Here is a tiny trained network, its code and every weight. The questions are about switching its units off for an input and a target symbol, where a switched-off unit gives its printed mean instead of its output.

import numpy as np


def w(rows, s, z=0):
    codes = np.array(rows[::2]) - 128.0
    scale = np.full(codes.shape[1], s)
    scale[-1] = z or s
    return codes * scale


def f(y):
    return y / 2 * (1 + np.tanh(0.7978845608 * (y + 0.044715 * y**3)))


def softmax(a):
    e = np.exp(a - a.max(-1, keepdims=True))
    return e / e.sum(-1, keepdims=True)


def log_softmax(a):
    a = a - a.max(-1, keepdims=True)
    return a - np.log(np.exp(a).sum(-1, keepdims=True))


def net(x, mask):
    ids = ['ΛΞΠαγδεημφω'.index(c) for c in x.split()]
    T = len(ids)
    res = E[ids] + P[:T]
    u = 0
    for l in range(3):
        q, k, v = (res @ M[l].T for M in (Q, K, V))
        z = softmax(np.where(np.tri(T) > 0, q @ k.T / 3**0.5, -1e9)) @ v
        res = res + np.where(mask[u], z, O[l][:, -1]) @ O[l][:, :-1]
        u += 1
        y = f(res @ A[l][:, :-1].T + A[l][:, -1])
        res = res + np.where(mask[u : u + 4], y, B[l][:, -1]) @ B[l][:, :-1]
        u += 4
    return log_softmax(res[-1] @ U[:, :-1].T + U[:, -1])


Q, K, V, O, A, B = {}, {}, {}, {}, {}, {}
E = w([
[141,138,66,152],'Λ',
[106,149,122,156],'Ξ',
[102,138,157,99],'Π',
[130,133,168,90],'α',
[77,131,181,92],'γ',
[148,152,77,251],'δ',
[119,141,108,127],'ε',
[120,131,94,153],'η',
[130,102,116,130],'μ',
[145,231,141,156],'φ',
[134,131,150,77],'ω',
],0.026)
P = w([
[1,162,194,206],'0',
[100,176,65,46],'1',
[144,144,59,53],'2',
[148,150,86,54],'3',
[158,153,84,84],'4',
[155,151,122,68],'5',
[161,145,133,95],'6',
[207,117,106,102],'7',
[174,130,197,70],'8',
[219,104,159,93],'9',
[178,138,223,92],'10',
[224,99,224,98],'11',
],0.0076)
Q[0] = w([
[191,197,64,119],'L0H1',
[129,42,123,174],'L0H1',
[160,254,109,181],'L0H1',
],0.0077)
K[0] = w([
[120,73,208,162],'L0H1',
[176,189,82,174],'L0H1',
[2,37,72,218],'L0H1',
],0.0068)
V[0] = w([
[168,69,148,163],'L0H1',
[179,198,85,85],'L0H1',
[152,201,255,193],'L0H1',
],0.0083)
O[0] = w([
[67,56,129,116,3],'L0H1',
[140,255,208,121,164],'L0H1',
[158,238,85,43,208],'L0H1',
],0.0099,0.0033)
A[0] = w([
[211,187,103,183,84],'L0N1',
[52,175,149,87,178],'L0N2',
[171,124,175,49,247],'L0N3',
[103,167,55,1,253],'L0N4',
],0.0092,0.002)
B[0] = w([
[130,197,184,2,207],'L0N1',
[195,162,130,146,199],'L0N2',
[43,164,81,163,225],'L0N3',
[191,102,108,218,254],'L0N4',
],0.0071,0.0085)
Q[1] = w([
[99,110,160,70],'L1H1',
[114,64,120,188],'L1H1',
[125,189,254,149],'L1H1',
],0.0055)
K[1] = w([
[1,122,158,119],'L1H1',
[87,55,149,173],'L1H1',
[148,149,195,140],'L1H1',
],0.0071)
V[1] = w([
[122,70,113,192],'L1H1',
[82,156,107,1],'L1H1',
[32,205,162,122],'L1H1',
],0.0093)
O[1] = w([
[55,245,171,161,10],'L1H1',
[221,154,138,116,166],'L1H1',
[100,61,82,139,193],'L1H1',
],0.011,0.013)
A[1] = w([
[3,58,142,235,106],'L1N1',
[135,86,150,86,116],'L1N2',
[89,161,41,108,254],'L1N3',
[225,158,154,147,253],'L1N4',
],0.0074,0.0056)
B[1] = w([
[163,134,165,136,132],'L1N1',
[108,120,115,120,154],'L1N2',
[49,166,250,176,172],'L1N3',
[64,31,136,163,247],'L1N4',
],0.012,0.014)
Q[2] = w([
[39,157,134,100],'L2H1',
[90,139,159,142],'L2H1',
[143,254,119,133],'L2H1',
],0.012)
K[2] = w([
[9,112,159,151],'L2H1',
[130,159,110,53],'L2H1',
[90,174,71,193],'L2H1',
],0.011)
V[2] = w([
[152,79,128,173],'L2H1',
[140,208,86,107],'L2H1',
[2,172,101,31],'L2H1',
],0.008)
O[2] = w([
[131,181,42,155,218],'L2H1',
[151,108,155,254,8],'L2H1',
[89,19,36,46,14],'L2H1',
],0.0073,0.014)
A[2] = w([
[130,226,140,242,2],'L2N1',
[81,128,6,120,242],'L2N2',
[3,116,228,157,198],'L2N3',
[114,27,172,206,220],'L2N4',
],0.0064,0.0031)
B[2] = w([
[121,227,207,164,142],'L2N1',
[171,30,156,186,176],'L2N2',
[168,61,3,157,254],'L2N3',
[26,44,119,100,193],'L2N4',
],0.0064,0.0067)
U = w([
[155,135,126,61,78],'Λ',
[188,101,227,136,91],'Ξ',
[174,120,171,113,69],'Π',
[160,116,154,84,70],'α',
[156,144,108,72,73],'γ',
[162,177,2,81,2],'δ',
[153,166,87,65,106],'ε',
[165,85,195,109,43],'η',
[118,56,170,30,244],'μ',
[99,52,113,134,201],'φ',
[160,153,108,74,80],'ω',
],0.0085,0.0056)

Each question gives the input, a string of symbols that net reads in full, and the target symbol t.
The units are the heads (3 rows each of Q, K, V and O) and the neurons (one row each of A and B). Each row of codes is followed by its name. A weight is (code - 128) times the scale printed after its matrix; where a second scale follows, it is the last column's (O, A, B and U).
mask holds one flag per unit, layer by layer, with each layer's heads first. A switched-off unit (its flag False) gives its mean, the last column of its rows in O or B, instead of its output. The means were averaged over made-up inputs and are rounded, as every weight is.
A unit's drop is (log p(t) with every unit on - log p(t) with that unit switched off) / (log p(t) with every unit on - log p(t) with every unit switched off).
The circuit of an input: a set's keep is (log p(t) with only the set's units on - log p(t) with every unit switched off) / (log p(t) with every unit on - log p(t) with every unit switched off). Starting from the 12 units with the biggest drops (on a tie, the unit counted first), units are removed one at a time, each time the one whose removal leaves the highest keep (on an exact tie, the one counted first), for as long as the keep stays at least 0.8.
units of the circuit, in order: the units of the circuit, biggest drop first
most important unit: the unit with the biggest drop
top k neurons: the k neurons with the biggest drops, biggest first
top k neurons in layer l: the k neurons of layer l with the biggest drops, biggest first
drop of u: that unit's drop, to one decimal
input μ α γ ω φ, target φ: units of the circuit, in order : L1N4
input α γ ω, target φ: top 2 neurons : L0N4, L0N1
input μ Λ μ α, target φ: units of the circuit, in order : L1H1, L0N1, L2N3, L0H1
input φ ω Λ Ξ Π ε, target δ: top 3 neurons : L0N1, L1N4, L1N3
input φ Π α Ξ, target δ: units of the circuit, in order : L2H1, L1H1, L0H1
input γ Ξ φ ε ε, target Ξ: units of the circuit, in order : L0N1, L1H1, L2H1, L0H1
input φ δ γ μ Π δ α, target δ: top 2 neurons : L1N4, L0N1
input γ γ φ ε Ξ μ μ δ Π Π μ φ, target μ: units of the circuit, in order : L1N4, L0N1
input φ Ξ δ ω δ φ ε η φ η, target δ: top 4 neurons : L1N4, L0N1, L1N3, L2N4
input μ ε μ α δ ε φ, target φ: units of the circuit, in order : L2H1, L1H1
input ε Λ ω μ φ Π γ ω Π φ, target μ: units of the circuit, in order : L1N4, L0N1, L1H1
input φ ω η η μ Ξ Π μ δ, target δ: units of the circuit, in order : L2H1, L1N4, L1H1, L0H1
input Ξ Ξ η ε δ η δ α δ, target μ: top 2 neurons : L0N1, L0N4
input φ ε ε μ, target δ: units of the circuit, in order : L2H1, L1H1, L0H1, L1N3
input η Π α, target φ: units of the circuit, in order : L2H1, L0N1, L1H1, L0N3
input Ξ γ γ Π, target φ: most important unit : L2H1
input φ ε Π α μ Π δ μ ε, target δ: top 2 neurons : L1N4, L0N1
input Π ε Λ α η γ η γ Π δ ε Λ, target μ: top 3 neurons in layer 0 : L0N4, L0N3, L0N1
input ω γ ε ω γ α Ξ μ η α γ η, target μ: top 3 neurons in layer 0 : L0N4, L0N3, L0N2
input ε ω α Λ μ μ ω ε Λ, target μ: top 3 neurons in layer 0 : L0N4, L0N3, L0N2
input φ Λ Ξ ε Λ ω, target δ: top 2 neurons in layer 0 : L0N1, L0N3
input φ ω ω, target δ: top neuron in layer 0 : L0N1
input Λ Π ω, target φ: top 2 neurons in layer 0 : L0N1, L0N3
input φ Π α ε γ μ Λ α Λ, target δ: top 3 neurons : L1N4, L0N1, L1N3
input φ γ α Π, target δ: drop of L0H1 : 0.7
